Rows, each with its class
[-2.37  1.21  0.10  0.58  3.07 -0.51  0.41  1.38 -1.56  0.08  0.33 -0.37
  2.14  1.87 -0.11 -1.70  3.60 -0.26  0.77 -1.61 -4.00 -0.36 -1.17 -2.26
  1.36 -1.63 -1.50 -0.82  1.77 -2.02  1.70 -3.04  0.36  0.51 -0.26 -0.82]
(44)
[-5.35 -0.86 -0.08 -0.40  0.68  0.85  1.26  0.89 -1.00 -1.98  2.04  0.91
 -0.17  3.49  1.68  0.04 -4.99 -3.20  0.25 -1.76  0.05 -0.96  0.63 -2.56
 -0.43 -2.05 -2.23  1.70  1.12  2.58 -1.82  1.35  0.05 -0.18 -1.21 -1.47]
(61)
[-3.64  0.52  1.60  0.03  1.20 -1.43  1.83  0.36 -2.43 -1.09  0.11  0.36
  1.08  0.76  0.96  0.51 -2.93 -0.77 -0.42 -0.56  0.07 -0.58 -0.51 -1.82
  1.11 -1.27 -0.67  0.15  2.74 -0.69 -0.51 -2.22  2.45 -0.50  0.12 -1.25]
(48)
[-5.22  0.86 -0.06  1.85  2.72  0.47  1.83  1.15 -1.45 -2.87  0.79 -0.71
  2.29  2.93  0.15 -0.93  1.86 -1.06  0.63 -2.61 -0.42 -1.69 -1.24 -3.86
  1.23 -1.32 -2.03 -0.58  2.91 -1.46  0.93 -1.53 -0.80  2.39 -1.02 -1.55]
(53)
[-4.19  1.32  0.65 -0.31  1.37 -0.67  0.45  0.54 -2.51 -0.43  0.40  0.36
  1.51  0.79  1.74  0.05 -3.41 -1.88 -0.39  0.06 -0.70 -0.48 -4.46 -2.22
  1.88 -1.28 -0.44 -1.16  1.89 -0.54 -1.08 -2.50  1.99 -0.66 -0.22 -2.04]
(48)
[-2.72  1.76 -0.82  0.76  1.86  0.42  0.34  1.09 -1.05  0.14  0.13 -1.15
  1.29  3.69  0.49 -2.45  1.46 -0.95  1.55 -2.25  1.20 -1.79 -1.07 -3.08
  0.80 -2.66 -1.82  0.37  1.84 -1.81  0.80 -0.60 -0.94  1.36  0.08 -1.47]
(61)
[-3.12 -1.03  0.69 -0.50 -2.91  0.80  1.48  0.66 -0.76  0.48  0.20 -0.25
  1.03  2.63  1.35 -0.25 -5.96 -1.35  0.92 -1.80  1.50 -1.10  1.40 -2.29
  0.04 -1.63 -1.79  0.66  0.73  1.19 -1.48  3.94  0.05 -0.73 -1.38 -2.02]
(59)
[-3.16  0.73  1.06  0.43  2.42 -0.26  0.12 -1.69 -1.84 -0.27  0.23  0.35
  2.40 -0.77  1.70  2.17 -2.37  0.01 -0.26 -0.62 -1.53  0.01 -1.38 -1.29
  1.24  1.20  0.45 -0.74  2.90 -1.15  1.30 -4.19  1.07 -0.40 -1.02 -1.72]
(48)
[-4.04 -0.69 -0.07  0.88  2.39  0.54  1.11  1.83 -0.83 -1.05  0.97  0.68
 -0.01  3.81  0.47 -0.88 -1.26 -1.38  0.72 -1.88 -1.07 -1.28 -1.32 -3.39
  0.78 -1.76 -3.02 -0.23  1.86 -0.30 -0.71 -1.11 -0.71  1.32 -1.10 -2.68]
(61)
[-3.39 -1.64  2.09  1.64  2.42  0.83  2.35  1.24 -1.13 -2.92  2.05  1.03
 -0.54  3.58  0.06 -1.15 -2.12 -1.96  0.25 -2.60  1.42 -1.44  1.54 -2.36
 -0.71 -0.73 -1.47  0.14  1.95 -1.49  0.30 -1.34 -0.22  0.86 -1.24 -3.83]
(46)
[-1.85  2.53 -1.17  0.46  3.05 -0.45 -0.33 -0.09 -0.32  0.66  0.23 -0.75
  2.48  1.26  0.15 -0.91  5.82 -0.34  0.57 -1.29 -1.34 -1.01 -2.86 -1.81
  1.47 -0.75 -0.85 -2.67  1.55 -1.63  2.18 -4.25 -1.37  2.73 -0.18 -1.08]
(53)
[-3.47 -0.74  0.54  1.23  3.99  0.19  1.79  1.54 -1.43 -2.38  1.65  0.87
 -0.44  3.58 -0.35 -1.54 -0.92 -1.53  0.19 -1.97 -0.91 -1.08  0.62 -3.17
 -0.17 -1.41 -1.40  0.11  1.29 -0.43  1.52 -0.61  1.05 -0.23 -0.96 -2.22]
(44)
[-2.39 -1.42  1.68  1.40  0.52 -0.33  1.74  0.37 -1.62 -0.93  1.75  0.80
  0.34  2.43  0.26 -2.56 -1.99 -0.80 -1.03 -3.22  2.15 -1.73  2.66 -2.38
  0.05 -0.85 -1.63  1.48  1.25 -0.63 -0.01 -0.62  2.54 -0.22  0.88 -3.11]
(46)
[-3.54  1.93 -3.13  0.08  4.11  0.48 -0.55 -1.15  0.87 -1.03 -0.40 -0.92
  3.69 -0.51  1.04  0.41  6.65 -0.56  0.28 -0.70 -3.31  0.22 -4.74  0.58
  2.07  1.13 -0.25 -2.44  2.12 -0.72  2.40 -6.04 -2.43  7.53 -0.07 -0.61]
(55)
[-1.95  0.54 -0.70  1.18  2.02  0.26  2.03  1.41 -1.55 -1.13  0.10 -0.25
  1.29  3.95 -0.17 -1.61  0.99 -1.73  1.90 -2.20  0.74 -1.26 -1.10 -3.05
  0.39 -0.61 -1.93 -1.61  1.49 -1.69 -0.39 -0.52 -3.99  2.27  0.97 -1.71]
(55)
[-3.94  0.95 -0.71  0.16  2.28  0.39  1.70  0.86 -1.07 -0.78  0.14 -0.24
  1.12  2.34  0.45 -0.55  1.24 -1.19  1.27 -2.52 -0.33 -0.78 -0.81 -2.86
  0.50 -1.33 -0.79  0.04  2.06 -1.61  1.05 -1.33 -0.41  0.96 -0.71 -2.23]
(53)
[-1.04 -0.28  0.82  0.88  1.00 -0.89  0.47  2.10 -1.05 -2.46  2.54  0.09
  0.63  1.70  0.42 -2.48  0.78 -0.69  0.21 -1.44  0.75 -1.74  1.53 -1.27
 -0.15 -1.05 -1.79 -0.46  0.86 -0.19 -0.37 -0.48  3.02  0.17  0.04 -1.73]
(46)

Rows with their classes
[-0.89 -0.28 -1.05 -1.20  1.12  0.98  0.20 -0.67 -0.02  0.22 -0.12 -0.37
  0.02  2.65  1.25 -2.68 -0.34 -0.45  0.89 -0.58 -0.79  2.06 -0.71 -0.79
  0.60  1.14 -0.82  0.88 -0.15  0.63  1.81 -1.89 -0.07  1.63  0.85  0.40]
ZR
[-1.73 -0.52 -1.71 -1.12  1.01  2.17  1.44 -1.95 -1.04 -0.45 -0.49 -0.22
 -0.23  1.54  1.29 -1.00 -1.90 -0.96  0.66 -1.11 -0.57  2.07 -0.84 -0.59
  0.19  1.26 -0.64  0.14 -0.04  0.00  2.04 -1.97 -0.76  1.41  1.14 -1.00]
ZR
[ 1.30 -1.35  0.78 -1.46 -1.53  2.20  2.65 -0.27  3.38  0.06  0.30  0.27
 -1.46  1.75  0.24 -0.76  0.57 -3.11  1.73 -0.81  1.97  0.22  0.67 -1.92
  0.27 -1.09  1.78  0.61  0.10  1.23  2.30 -1.01  0.37  2.10 -0.45  2.01]
QB
[-0.10 -2.23  3.07 -2.09  0.56  0.72  1.28  1.96  1.80  0.78 -0.26 -0.14
  0.68  1.45  0.79 -0.72 -0.29 -3.42  0.67 -1.02 -0.56  2.13 -0.47 -0.91
 -0.28 -4.13 -0.35  2.05  1.54 -0.28  4.37  0.14  1.26  0.92  0.18  0.99]
QB
[-1.73 -0.34 -0.27 -1.94  1.17 -0.08 -0.25  1.16  1.56  0.96 -1.04 -0.87
  2.58  1.62  1.42 -3.19  0.32 -0.81  0.94 -0.07 -1.14  3.05  0.18  0.11
  0.73 -0.53 -1.52  0.19  0.88  1.02  3.81 -1.65 -0.09  1.78  1.08  0.44]
ZR
[ 0.50 -0.34  0.29 -1.02 -1.18  1.95  1.25 -0.41  2.58 -0.10 -0.32  0.18
 -1.93  2.92  0.31 -0.25 -0.41 -0.99  1.65 -0.32  0.56  1.79 -0.73 -1.70
 -0.42 -0.67 -0.30  0.28 -1.18  2.57  1.56 -2.08  0.47  1.91  0.73 -0.95]
QB
[ 0.46 -0.46  2.34 -1.37 -0.91  0.65  0.49  1.41  3.48  0.53 -0.92 -0.37
 -0.67  2.49  0.27 -1.06 -0.28 -1.77  1.28 -0.49  0.02  2.82 -1.20 -1.16
 -0.52 -3.21 -1.80  0.88  0.32  0.94  3.56 -1.87  1.41  2.18  0.60 -0.87]
QB
[-0.72  0.17 -0.07 -1.32 -0.42  1.30  1.44  0.13  0.19 -0.46 -0.92 -0.78
  0.49  1.49  0.27 -1.23 -1.07  1.64  1.63 -0.73  0.53  0.77 -1.25 -0.88
  0.79  2.17 -1.00  0.41  1.08  0.50  2.44 -1.46  0.06 -0.59  0.42 -0.97]
ZR
[ 0.77 -0.81  0.32 -1.60 -0.28  1.36  1.60  0.20  2.51 -0.63 -0.45 -0.13
 -1.11  1.79  0.61  0.42 -1.11 -1.04  0.79 -0.27  0.71  1.43  0.23 -1.52
 -0.05 -0.20 -0.71  0.21  0.01  0.88  2.28 -1.30  0.81  1.05  1.17  0.45]
QB
[-0.42 -1.33  0.98 -1.64  0.14  2.01  1.50  0.30  0.62 -0.91 -0.46  0.40
 -0.64  1.58  0.93  0.15 -1.22 -2.17  0.52 -1.06  0.53  1.38  0.02 -1.51
 -0.39 -2.16  1.00  0.70  0.31  0.06  3.80 -0.95  0.81  1.48  0.04  0.66]
QB
[ 0.39 -0.14 -0.89 -1.24 -0.34  0.22  0.15 -0.49  1.44  0.36 -0.37 -0.71
 -0.13  1.51  0.54 -2.57 -0.80  1.18  1.66  0.31  0.64  1.82  0.45 -0.81
  1.20  2.31 -1.79  0.11  0.25  0.57  2.50 -1.94  0.39  1.97  2.41 -0.83]
ZR
[ 0.04 -1.17  1.77 -1.40 -0.34  1.94  1.02  0.51  1.87  0.17 -0.41 -0.46
 -0.55  2.48  1.24 -0.38 -0.04 -2.28  0.87 -0.94  0.03  2.19 -0.33 -1.35
 -0.41 -2.55 -0.28  1.04  0.05  0.49  3.01 -1.15  0.76  1.54  0.71  0.03]
QB
[-1.50 -1.37 -0.22 -2.11  0.12  1.68  1.03  0.44  1.01 -1.26 -1.03  0.07
  0.84  2.03  1.33 -0.61 -1.70 -0.30  0.02 -0.48 -0.84  2.57 -0.24 -0.98
 -0.50 -2.02 -0.28  0.28  0.28  0.17  4.09 -0.95  0.73  0.38  1.35 -0.18]
QB
[-2.19 -1.55  0.47 -2.38  0.46  0.34  0.52  2.21  0.87 -0.96 -1.39 -0.37
  2.30  1.54  1.51 -0.47 -1.64  0.24 -0.69 -0.06 -2.51  4.16 -0.32 -0.12
 -0.76 -2.98 -2.28  1.07  0.86  0.14  5.27 -0.93  1.03  0.11  2.13 -1.40]
QB
[-0.47  0.06 -0.52 -1.52  1.29  1.48  0.93 -0.21  0.44 -0.48 -0.95 -0.93
 -0.61  1.66  0.67 -1.22 -0.51  1.59  0.99 -0.29  0.24  2.38 -0.74 -0.70
  0.29  1.82 -0.44  0.43  0.75  0.51  2.61 -1.55 -0.39 -0.17  0.42  0.18]
ZR
